Here is a tiny trained network, its code and every weight. The questions are about switching its units off for an input and a class, where a switched-off unit gives its printed mean instead of its output.

import numpy as np


def w(rows, s, z=0):
    codes = np.array(rows[::2]) - 128.0
    scale = np.full(codes.shape[1], s)
    scale[-1] = z or s
    return codes * scale


def norm(h):
    return h / np.sqrt((h * h).mean(-1, keepdims=True) + 1e-5)


def f(y):
    return y / 2 * (1 + np.tanh(0.7978845608 * (y + 0.044715 * y**3)))


def log_softmax(a):
    a = a - a.max(-1, keepdims=True)
    return a - np.log(np.exp(a).sum(-1, keepdims=True))


def net(x, mask):
    res = np.array(x, float).reshape(1, 4) / 4 @ E
    u = 0
    for l in range(3):
        y = f(norm(res) @ A[l][:, :-1].T + A[l][:, -1])
        res = res + np.where(mask[u : u + 9], y, B[l][:, -1]) @ B[l][:, :-1]
        u += 9
    return log_softmax(norm(res)[-1] @ U[:, :-1].T + U[:, -1])


A, B = {}, {}
E = w([
[62,94,111,138,49,23],'x0',
[160,156,142,20,87,50],'x1',
[73,255,165,159,111,101],'x2',
[215,120,211,166,157,103],'x3',
],0.0093)
A[0] = w([
[3,65,10,187,180,146,3],'0.n0',
[106,74,91,131,113,125,71],'0.n1',
[182,252,129,159,136,74,107],'0.n2',
[61,86,8,145,173,189,16],'0.n3',
[50,17,93,136,170,185,95],'0.n4',
[86,179,26,139,133,216,140],'0.n5',
[123,79,84,138,141,217,72],'0.n6',
[97,156,62,80,61,212,190],'0.n7',
[161,170,254,118,199,94,106],'0.n8',
],0.0082,0.0043)
B[0] = w([
[95,162,169,52,92,128,231],'0.n0',
[124,117,221,161,52,106,144],'0.n1',
[76,171,107,131,136,205,207],'0.n2',
[42,192,174,110,158,170,210],'0.n3',
[70,103,193,52,127,176,234],'0.n4',
[2,164,100,110,118,143,254],'0.n5',
[107,131,115,178,173,195,197],'0.n6',
[130,154,111,73,97,146,254],'0.n7',
[87,163,137,81,75,122,207],'0.n8',
],0.0094,0.0041)
A[1] = w([
[86,135,74,141,124,201,52],'1.n0',
[42,158,149,254,216,122,81],'1.n1',
[103,84,89,231,101,6,123],'1.n2',
[168,80,215,149,108,118,170],'1.n3',
[97,170,125,153,62,92,117],'1.n4',
[173,140,170,127,150,104,151],'1.n5',
[77,68,189,119,176,184,88],'1.n6',
[97,143,120,106,50,71,183],'1.n7',
[166,52,105,158,136,122,1],'1.n8',
],0.0098,0.0024)
B[1] = w([
[8,140,189,207,43,179,196],'1.n0',
[200,66,59,66,119,114,206],'1.n1',
[253,98,36,177,36,5,189],'1.n2',
[26,116,143,131,166,124,171],'1.n3',
[137,81,180,188,202,116,211],'1.n4',
[108,188,31,122,73,201,136],'1.n5',
[154,100,196,225,136,159,209],'1.n6',
[143,2,131,115,140,151,255],'1.n7',
[76,95,112,201,183,187,139],'1.n8',
],0.0065,0.0057)
A[2] = w([
[150,201,137,33,207,104,75],'2.n0',
[193,102,203,149,124,64,172],'2.n1',
[52,178,148,74,88,125,145],'2.n2',
[181,117,111,84,170,115,237],'2.n3',
[163,254,116,145,216,175,86],'2.n4',
[188,196,121,185,176,152,69],'2.n5',
[202,250,215,172,128,144,3],'2.n6',
[144,192,33,76,101,112,85],'2.n7',
[127,199,185,103,61,66,94],'2.n8',
],0.0098,0.0037)
B[2] = w([
[171,208,53,160,114,123,160],'2.n0',
[2,234,103,195,141,79,181],'2.n1',
[71,189,111,126,110,212,253],'2.n2',
[181,210,83,198,65,216,165],'2.n3',
[14,146,77,133,68,46,184],'2.n4',
[56,174,124,89,65,191,136],'2.n5',
[44,115,176,42,107,116,150],'2.n6',
[178,150,177,251,163,115,153],'2.n7',
[145,92,186,180,203,251,167],'2.n8',
],0.0075,0.007)
U = w([
[236,201,65,124,121,159,189],'0',
[30,197,123,110,105,193,203],'1',
[155,89,50,164,72,2,144],'2',
[98,102,173,187,155,59,97],'3',
[178,55,147,188,206,219,74],'4',
[133,47,83,49,65,126,71],'5',
[172,150,114,117,201,84,1],'6',
[158,141,111,105,203,88,22],'7',
],0.017,0.007)

Each question gives the input, the list of numbers given to net, and the class t.
The units are the neurons (one row each of A and B). Each row of codes is followed by its name. A weight is (code - 128) times the scale printed after its matrix; where a second scale follows, it is the last column's (A, B and U).
mask holds one flag per neuron, layer by layer. A switched-off neuron (its flag False) gives its mean, the last column of its row in B, instead of its output. The means were averaged over made-up inputs and are rounded, as every weight is.
A unit's drop is (log p(t) with every unit on - log p(t) with that unit switched off) / (log p(t) with every unit on - log p(t) with every unit switched off).
The circuit of an input: a set's keep is (log p(t) with only the set's units on - log p(t) with every unit switched off) / (log p(t) with every unit on - log p(t) with every unit switched off). Starting from the 12 units with the biggest drops (on a tie, the unit counted first), units are removed one at a time, each time the one whose removal leaves the highest keep (on an exact tie, the one counted first), for as long as the keep stays at least 0.8.
circuit, biggest first: the units of the circuit, biggest drop first
top k neurons: the k neurons with the biggest drops, biggest first
top k neurons in layer l: the k neurons of layer l with the biggest drops, biggest first
drop when u is switched off: that unit's drop, to one decimal
input [6,3,-3,-7], class 5: circuit, biggest first : (1.n7, 0.n2, 2.n1)
input [-8,2,-4,5], class 1: circuit, biggest first : (1.n7, 2.n4)
input [8,-3,-1,2], class 2: circuit, biggest first : (1.n2)
input [7,7,4,3], class 2: top 3 neurons in layer 0 : (0.n4, 0.n3, 0.n0)
input [1,3,-7,3], class 4: top 3 neurons in layer 1 : (1.n8, 1.n3, 1.n2)
input [-5,-8,-8,-4], class 1: top 3 neurons : (0.n3, 0.n5, 0.n0)
input [2,6,1,-2], class 2: top 2 neurons in layer 2 : (2.n2, 2.n1)
input [-6,-5,0,7], class 1: top 2 neurons : (1.n7, 2.n4)
input [4,2,1,7], class 3: top 2 neurons : (0.n4, 1.n4)
input [7,-3,-8,8], class 2: top 2 neurons : (1.n2, 0.n3)
input [-2,7,-6,-6], class 0: top 2 neurons in layer 2 : (2.n3, 2.n7)
input [-1,7,1,5], class 0: top 3 neurons : (1.n0, 2.n0, 1.n6)
input [7,3,3,-8], class 5: top 2 neurons : (1.n7, 0.n3)
input [5,-5,7,6], class 2: top 2 neurons in layer 1 : (1.n1, 1.n2)
input [2,-6,3,3], class 2: top neuron : (1.n1)
input [1,8,-6,7], class 0: top 2 neurons : (2.n3, 1.n5)
input [5,-5,5,-1], class 5: top 2 neurons in layer 1 : (1.n1, 1.n7)
input [6,8,-3,3], class 2: drop when 2.n4 is switched off : 0.0
input [1,7,-1,-2], class 0: drop when 1.n0 is switched off : 0.1
input [-4,4,-8,-3], class 4: drop when 0.n6 is switched off : 0.2
input [-1,5,-5,3], class 0: top neuron : (2.n3)
